[[-47  28  53  49 -44 -42]
 [-50  46 -52 -31  45  48]
 [-53  47  43  53 -56 -45]
 [ 55 -52  53  14 -41 -46]
 [ 59  54 -53 -49 -55 -54]
 [ 61  65 -59 -51 -36 -49]
 [-61  51 -22  49 -44  38]
 [ 38 -52  54 -42  55 -44]
 [-51  16 -49  -9  52  53]]	-47

[[ 60  -5  10 -41  58  40  52 -48 -32 -35   1  13 -61]
 [ 40 -21  13 -27  22  48 -27 -37  50  60  33  63 -53]
 [  8  15   6 -37  26  -7  49 -35 -57 -68 -25 -53  50]
 [ 65 -23  20 -41  35  53 -27 -50  41  52  30  60 -64]
 [-27  -3  -3  44 -20  -6 -52  42  52  71  27  45 -57]
 [ 37  29  63   4  63 -32 -30  14 -52 -41  -2 -49 -42]
 [ 52  23  59  -5  44 -29 -24   8 -64 -68 -12 -66  -3]]	60

[[-40  69   8 -33 -19 -24   6 -38  41  34   1 -33 -11]
 [-33  -6  -1   9  18 -11  72   6  24  45  -4 -10  13]
 [ -7 -11   1  -2  16 -17  64   4  32  30  -8 -33  14]
 [  3 -38  12  18 -19  -6 -16 -32  -3 -43 -16  28  44]
 [ 66 -56  22  13  -3   3 -17  -2 -39 -32  17   9  37]
 [ 76 -56  12   0   2   3 -33 -21 -27 -35  26   9  30]
 [ 79 -20  -2 -32  20  -1 -48 -37  -8 -29  19  18  26]
 [-40   7 -10  32  10  13  72  10  29  53  -8   5  19]
 [-25  10  14  40  -3  11  62  18  -5  -4 -16  -8 -13]
 [-16  69   4 -33  -2 -24  -1 -36  38  28   3 -33   0]
 [ 30 -45 -11 -21 -14 -13 -49 -38 -35 -43  24   6  -7]
 [ 20 -30 -11 -22  -9  32 -49  21 -39  -5  24  37 -13]]	-40

[[-30  17 -56 -44 -14  48  41  64]
 [ -5   6 -28 -18  65  12 -63  74]
 [ 68 -75 -16 -64  76 -69  77 -14]
 [-10 -18 -43 -23 -17  73  74 -15]
 [ 82 -60 -31 -15  54   2 -29 -41]
 [ -7 -81 -53   0  -4 -40 -51  14]
 [-10 -64  63  21  43  -3  -5  79]]	-30

[[  8 -45   8  13   6   8]
 [ -4  40  71  11  12  26]
 [ -6 -63  14 -35 -13  12]
 [ 42 -38  -6  55 -29 -50]
 [  2 -38  -4  43  -1   4]]	8

[[ 39  -1  12  32  70  37 -33 -79 -58  -4 -33 -43   8]
 [-20 -67  20 -63  77  27 -45  14  55  74 -10  56 -49]
 [ 80  16  43  19 -24  56 -74   8  53 -68 -74   9 -81]
 [ 30  73 -27  15  45 -24  58  75  75 -67 -17  -8  47]
 [-23 -53 -47 -39 -34  70  12 -49  60  69  11 -16 -75]
 [-38  31  79 -57 -27 -64  29  79 -16 -55  19 -51 -33]]	39

[[ 23 -16 -23  18 -21  21  23 -33 -14]
 [ 66 -46 -47  48 -44  52  51 -42 -33]
 [-34  27  45 -15  42 -56 -28  16  34]
 [ 55 -44 -49  47 -33  38  41 -37 -39]
 [-37  26  26 -31  20 -26 -31  29  10]
 [-57  45  52 -62  72 -61 -40  62  43]
 [-14   3 -12  -9   7   8  -9  15   0]
 [ -5   2   7   0  13  -8  -7  16  10]
 [ -6   2  -1 -13  -5  -8  -5   2 -15]
 [-47  37  44 -34  37 -41 -35  28  43]]	23

[[-62  48  58 -67  52 -52 -48  69  44 -62]
 [-47  36  36 -52  35 -37 -33  40  26 -35]
 [  2  -5 -16  -7 -14   9   6  -6 -13   9]
 [  0   3   1  -4  -3   5   4 -10   4  13]
 [ 48 -41 -55  34 -39  48  38 -24 -35  39]
 [ 21 -22 -38  25 -16  33  18 -13 -15  27]
 [ 44 -33 -36  45 -37  40  34 -40 -20  40]
 [  7  -2   2  -5 -17  -2   5  -9 -13   6]
 [ 17 -14 -17   9 -33  21   8  -6 -27  21]
 [ 62 -49 -55  44 -50  39  48 -49 -55  53]]	-62
---
array([[-175.07,  272.09,  277.31,  292.31, -173.57,  268.00,  277.01,
        -142.88, -154.36, -100.82, -151.46, -146.88,  253.09,  263.97,
         279.46, -139.20],
       [-150.70,  271.02,  276.29,  264.00, -119.50,  279.45,  276.47,
        -138.89, -157.17,  -62.61, -151.13, -139.41,  275.22,  274.95,
         267.27, -145.10],
       [ 289.24, -145.66, -164.74, -175.63,  262.11, -132.21, -164.43,
         268.79,  285.01,  266.09,  289.73,  273.58, -143.86, -149.91,
        -162.51,  283.98],
       [-167.63,  273.64,  286.58,  288.36, -139.12,  254.58,  283.58,
        -171.80, -156.37, -154.01, -182.31, -153.39,  285.66,  282.27,
         270.97, -156.46],
       [ 265.83, -158.97, -157.73, -158.76,  266.55, -164.41, -141.94,
         268.14,  279.14,  255.41,  269.82,  271.16, -156.04, -133.99,
        -145.60,  271.31],
       [-152.25,  278.67,  277.57,  278.98, -163.78,  272.86,  272.45,
        -152.10, -140.08, -125.19, -166.91, -168.91,  268.29,  293.62,
         266.22, -147.53],
       [-173.08,  275.71,  266.25,  267.95, -159.90,  288.75,  269.56,
        -149.03, -157.02,  -89.73, -163.04, -172.07,  274.53,  274.14,
         281.82, -156.49]]) => 271.31

array([[  39.98, -275.73,   66.60,  175.24, -101.46,  147.13,  -82.93,
          85.03,   19.74,   85.92,   33.79,    8.67,  120.33],
       [  39.98,   85.30,   71.58,  131.39,   88.24,   78.59,  -82.93,
          65.11,   19.74,   85.60,   33.79,    8.67,  140.89],
       [  39.98,  150.34,   52.34,  221.24,   68.06,   78.59,  -82.93,
          85.03,  145.75, -158.00,  151.20,    8.67,  140.89],
       [-131.67,   85.30,  -16.06,  175.24,   37.55,   78.59,   18.15,
          85.03,   19.74,   85.60,   33.79,  -11.32,   45.05],
       [ 114.04,   85.30,   52.78,  246.28,   68.06,   78.59,  -29.10,
          85.03,   19.74,   85.60,  -50.60,    8.67,  140.89],
       [  39.98,   85.30,   73.96,  136.32,   68.06,   78.59,  -82.93,
          85.03,   19.74,   85.60,   33.79,    8.67,  140.89]]) => 45.05

array([[  6.055,   3.230,   0.142,  -0.047,   4.166,   0.809,   0.275],
       [-17.050,  21.736,  20.896, -19.542, -18.468,  22.694, -23.462],
       [  2.313,   0.336,  -0.185,   0.438,  -0.134,  -0.836,   0.010],
       [ -0.698,   1.256,   0.958,   2.282,   2.216,   2.134,   1.187],
       [  1.422,   1.070,   0.360,   0.726,   0.625,   1.083,   0.034]]) => 0.010

array([[ 12.899,   4.197,  -7.929,  12.463,   9.679,  12.833,   2.260,
        -20.377, -15.113,  -9.744,  12.141,   2.255,  17.013,   1.170,
        -20.593],
       [ -6.878,  12.773,  15.992,  10.661,  -2.751,  -5.531,  -9.571,
         10.904,  15.290,   6.465,   3.043, -18.751,  19.029, -18.142,
         -8.550],
       [ -6.651, -11.190,   7.858, -18.434, -17.414,   6.588,  -0.139,
         -6.149,   4.565,  20.167, -14.340,  -1.167,   6.727,   0.865,
          6.570],
       [ -2.256, -20.833, -11.042,   2.484,  -9.987,  21.079,  -4.183,
        -17.063,  12.117,  -1.886,  -4.046,  12.066,  -4.666,  18.372,
         -9.039],
       [-17.935, -19.035,  15.629, -11.721, -16.917,   2.279, -16.756,
        -10.896,   4.939,  14.822, -14.881,   5.430, -15.031, -14.765,
         14.852],
       [ 21.380,  15.382,  11.789,  16.947,  21.065, -18.864,   5.338,
         16.744,  -8.772,   5.045, -11.789,  17.386,  -0.193,  -5.140,
         -5.757],
       [  3.161,  -7.569,  21.064,  -0.432,   9.018,   1.913,  12.132,
        -15.151,  17.836,  -8.189,  15.290,   7.523,  -2.880,  20.064,
        -16.049],
       [ 16.986,   6.467,  12.940,  11.706,  -6.500,   2.368,  -9.181,
          6.061,   0.227,  -3.864,   9.997,  20.132,  -8.620,  -5.072,
          2.513],
       [ -9.429, -17.584,  -6.589,  13.585, -17.308,  -5.044,  16.363,
        -19.210,  13.131, -13.586,   2.125, -14.153,  13.171,   7.375,
         -2.268]]) => -16.049

array([[ -28.19,  -34.30,  181.34, -216.38, -140.35,   73.62],
       [ -85.54,  -11.44,  232.86, -273.28, -185.61,   97.30],
       [   7.92,   14.10,  -23.18,   47.76,   21.37,    1.46],
       [   1.79,   94.83, -164.66,  237.56,  157.62,  -97.77],
       [  15.40,  -60.21,  109.03, -133.88,  -74.04,   78.78],
       [ -48.49,    9.12,  129.98, -142.30,  -87.76,   45.93],
       [  56.74,   -4.71,  -77.84,  108.67,   80.34,  -14.75],
       [  56.95,  -33.31,  -47.45,   68.36,   39.86,   22.34],
       [ -51.04,   21.09,  151.92, -169.11, -103.40,   25.83],
       [   3.05,   48.95,   19.05,   -1.07,   34.63,  -44.84],
       [ -28.70,    3.62,   72.99,  -73.79,  -54.07,   40.40],
       [ -18.23,   42.47,   43.42,  -29.71,   -8.61,  -13.74]]) => -44.84
